Below is a small trained network, with its code and all its weights. Each question gives an input and a target symbol and asks what happens when units are switched off, that is, made to give their printed mean instead of their output.

import numpy as np


def w(rows, s, z=0):
    codes = np.array(rows[::2]) - 128.0
    scale = np.full(codes.shape[1], s)
    scale[-1] = z or s
    return codes * scale


def norm(h):
    return h / np.sqrt((h * h).mean(-1, keepdims=True) + 1e-5)


def f(y):
    return np.maximum(y, 0)


def softmax(a):
    e = np.exp(a - a.max(-1, keepdims=True))
    return e / e.sum(-1, keepdims=True)


def log_softmax(a):
    a = a - a.max(-1, keepdims=True)
    return a - np.log(np.exp(a).sum(-1, keepdims=True))


def net(x, mask):
    ids = ['βδζμξστφψω'.index(c) for c in x.split()]
    T = len(ids)
    res = E[ids] + P[:T]
    u = 0
    for l in range(3):
        r = norm(res)
        for j in range(2):
            rows = slice(2 * j, 2 * j + 2)
            q, k, v = (r @ M[l][rows].T for M in (Q, K, V))
            z = softmax(np.where(np.tri(T) > 0, q @ k.T / 2**0.5, -1e9)) @ v
            o = O[l][rows]
            res = res + np.where(mask[u + j], z, o[:, -1]) @ o[:, :-1]
        u += 2
        y = f(norm(res) @ A[l][:, :-1].T + A[l][:, -1])
        res = res + np.where(mask[u : u + 4], y, B[l][:, -1]) @ B[l][:, :-1]
        u += 4
    return log_softmax(norm(res)[-1] @ U[:, :-1].T + U[:, -1])


Q, K, V, O, A, B = {}, {}, {}, {}, {}, {}
E = w([
[152,101,111,73,133],'β',
[173,179,102,138,59],'δ',
[129,118,74,122,103],'ζ',
[127,118,75,123,102],'μ',
[177,210,135,107,64],'ξ',
[169,89,146,29,159],'σ',
[152,139,102,247,176],'τ',
[193,125,161,147,208],'φ',
[65,170,144,104,178],'ψ',
[120,142,166,122,68],'ω',
],0.014)
P = w([
[199,211,14,67,180],'0',
[183,187,39,60,177],'1',
[175,169,62,57,169],'2',
[161,171,88,66,139],'3',
[158,166,109,80,126],'4',
[139,151,119,78,105],'5',
[129,140,132,86,91],'6',
[117,131,148,92,83],'7',
[112,122,160,106,74],'8',
[103,117,169,124,64],'9',
[74,83,170,118,63],'10',
[93,74,192,139,47],'11',
[80,75,206,136,27],'12',
[80,78,235,145,2],'13',
],0.0086)
Q[0] = w([
[132,202,224,33,53],'L0H0',
[206,18,143,11,155],'L0H0',
[125,136,81,186,131],'L0H1',
[2,107,114,209,197],'L0H1',
],0.0054)
K[0] = w([
[90,74,164,158,51],'L0H0',
[2,73,181,196,152],'L0H0',
[70,87,141,132,130],'L0H1',
[113,77,168,187,104],'L0H1',
],0.0067)
V[0] = w([
[160,135,213,137,170],'L0H0',
[15,231,101,155,188],'L0H0',
[137,149,100,48,187],'L0H1',
[144,2,137,111,73],'L0H1',
],0.0042)
O[0] = w([
[125,195,136,95,188,110],'L0H0',
[94,60,4,126,217,92],'L0H0',
[79,143,4,167,120,254],'L0H1',
[122,117,232,171,51,59],'L0H1',
],0.0039,0.0035)
A[0] = w([
[140,149,118,131,21,149],'L0N0',
[150,196,181,175,224,189],'L0N1',
[209,255,117,86,105,254],'L0N2',
[148,97,215,163,176,184],'L0N3',
],0.0068,0.0049)
B[0] = w([
[80,79,32,76,119,191],'L0N0',
[75,2,168,93,181,178],'L0N1',
[43,29,95,127,211,254],'L0N2',
[152,51,125,121,90,166],'L0N3',
],0.0057,0.009)
Q[1] = w([
[28,1,146,52,102],'L1H0',
[113,49,97,115,208],'L1H0',
[148,104,190,4,163],'L1H1',
[141,128,172,59,119],'L1H1',
],0.013)
K[1] = w([
[129,114,234,134,48],'L1H0',
[65,150,194,128,79],'L1H0',
[3,199,105,99,90],'L1H1',
[65,166,60,119,132],'L1H1',
],0.014)
V[1] = w([
[86,229,254,96,137],'L1H0',
[243,120,77,83,103],'L1H0',
[117,199,123,124,111],'L1H1',
[75,150,129,151,143],'L1H1',
],0.0082)
O[1] = w([
[155,3,2,126,107,3],'L1H0',
[189,217,195,142,45,95],'L1H0',
[136,80,93,171,71,65],'L1H1',
[81,65,73,99,127,142],'L1H1',
],0.0082,0.0065)
A[1] = w([
[183,173,84,128,129,74],'L1N0',
[103,191,88,158,74,62],'L1N1',
[64,153,192,125,152,6],'L1N2',
[145,100,108,254,172,80],'L1N3',
],0.0097,0.0019)
B[1] = w([
[118,187,81,189,212,136],'L1N0',
[254,63,203,21,117,150],'L1N1',
[173,100,223,90,42,254],'L1N2',
[42,237,142,180,82,150],'L1N3',
],0.0068,0.0048)
Q[2] = w([
[137,169,141,120,82],'L2H0',
[52,125,189,12,130],'L2H0',
[51,116,251,27,39],'L2H1',
[32,122,173,119,228],'L2H1',
],0.016)
K[2] = w([
[145,108,193,140,195],'L2H0',
[162,26,175,168,13],'L2H0',
[160,16,161,227,20],'L2H1',
[60,7,147,129,51],'L2H1',
],0.011)
V[2] = w([
[189,219,87,84,79],'L2H0',
[86,81,153,137,87],'L2H0',
[206,81,137,173,220],'L2H1',
[33,192,153,247,150],'L2H1',
],0.012)
O[2] = w([
[97,159,101,123,85,2],'L2H0',
[149,125,194,133,157,206],'L2H0',
[162,171,94,248,118,38],'L2H1',
[29,118,209,196,116,43],'L2H1',
],0.014,0.0041)
A[2] = w([
[119,199,149,106,134,5],'L2N0',
[231,205,173,170,118,224],'L2N1',
[73,39,10,82,166,229],'L2N2',
[95,155,127,64,99,60],'L2N3',
],0.013,0.0032)
B[2] = w([
[145,75,160,183,87,145],'L2N0',
[142,140,226,123,223,204],'L2N1',
[61,109,86,159,253,255],'L2N2',
[177,125,177,110,86,189],'L2N3',
],0.012,0.0094)
U = w([
[59,234,134,111,190,253],'β',
[117,17,176,124,178,181],'δ',
[142,123,108,141,82,91],'ζ',
[75,84,2,197,168,131],'μ',
[139,141,93,158,107,68],'ξ',
[22,98,189,222,90,10],'σ',
[228,157,31,69,158,23],'τ',
[123,158,112,159,101,65],'φ',
[223,144,181,229,184,67],'ψ',
[143,128,97,155,83,98],'ω',
],0.0098,0.0063)

Each question gives the input, a string of symbols that net reads in full, and the target symbol t.
The units are the heads (2 rows each of Q, K, V and O) and the neurons (one row each of A and B). Each row of codes is followed by its name. A weight is (code - 128) times the scale printed after its matrix; where a second scale follows, it is the last column's (O, A, B and U).
mask holds one flag per unit, layer by layer, with each layer's heads first. A switched-off unit (its flag False) gives its mean, the last column of its rows in O or B, instead of its output. The means were averaged over made-up inputs and are rounded, as every weight is.
A unit's drop is (log p(t) with every unit on - log p(t) with that unit switched off) / (log p(t) with every unit on - log p(t) with every unit switched off).
The circuit of an input: a set's keep is (log p(t) with only the set's units on - log p(t) with every unit switched off) / (log p(t) with every unit on - log p(t) with every unit switched off). Starting from the 12 units with the biggest drops (on a tie, the unit counted first), units are removed one at a time, each time the one whose removal leaves the highest keep (on an exact tie, the one counted first), for as long as the keep stays at least 0.8.
units of the circuit, in order: the units of the circuit, biggest drop first
top k neurons: the k neurons with the biggest drops, biggest first
top k neurons in layer l: the k neurons of layer l with the biggest drops, biggest first
input ψ φ β β φ ξ ζ φ ξ ω β β φ τ, target ψ: top 4 neurons => [L0N3; L0N2; L2N2; L1N3]
input μ φ ω φ φ ζ β φ ψ ψ ζ, target μ: units of the circuit, in order => [L1H0; L2N2]
input φ φ φ ψ φ ψ τ ξ τ ψ φ ξ, target μ: units of the circuit, in order => [L0N2; L0N0; L1H0; L2H1]
input μ μ σ φ δ, target ψ: top 2 neurons => [L0N1; L2N2]
input β β ω ξ μ β δ φ ξ, target ψ: top 2 neurons => [L0N3; L0N1]
input σ β σ δ, target τ: top 2 neurons => [L0N0; L0N2]
input β β μ τ φ ζ μ, target ψ: units of the circuit, in order => [L0N1; L1H0; L2H1]
input ω β β β φ μ, target ψ: units of the circuit, in order => [L0N1; L2H1; L1H0]
input ω ξ ζ φ σ ψ ω φ φ β φ φ β, target ψ: units of the circuit, in order => [L2H1; L0N3]
input μ μ μ ξ σ δ σ δ, target τ: units of the circuit, in order => [L2H1; L1N1]
input ξ μ ζ φ ω σ ω β φ β σ τ, target σ: top 4 neurons => [L1N2; L0N1; L0N2; L1N3]
input μ ξ τ μ φ δ ζ, target ψ: top 2 neurons => [L0N1; L0N3]
input ψ β ω ω φ φ ξ σ, target ψ: top 3 neurons => [L0N1; L0N3; L1N2]
input β ξ φ ξ ω ζ φ μ φ β ζ, target ψ: top neuron => [L0N3]
input ψ ζ ξ δ ψ β, target μ: top neuron in layer 2 => [L2N1]
input δ φ ζ τ ψ σ ψ μ τ, target μ: units of the circuit, in order => [L2N1; L2H0]
input φ φ τ φ φ μ β β ω ω σ φ ζ ξ, target ψ: units of the circuit, in order => [L0N3; L2H1]
input σ φ μ δ, target ψ: top 2 neurons in layer 2 => [L2N2; L2N0]
input φ β τ β φ, target ψ: units of the circuit, in order => [L2H1; L0N1]
input φ β ψ ω ζ ξ ω ω ξ β μ ψ μ, target μ: top 2 neurons => [L0N0; L0N2]
input β σ β, target τ: units of the circuit, in order => [L2H1]
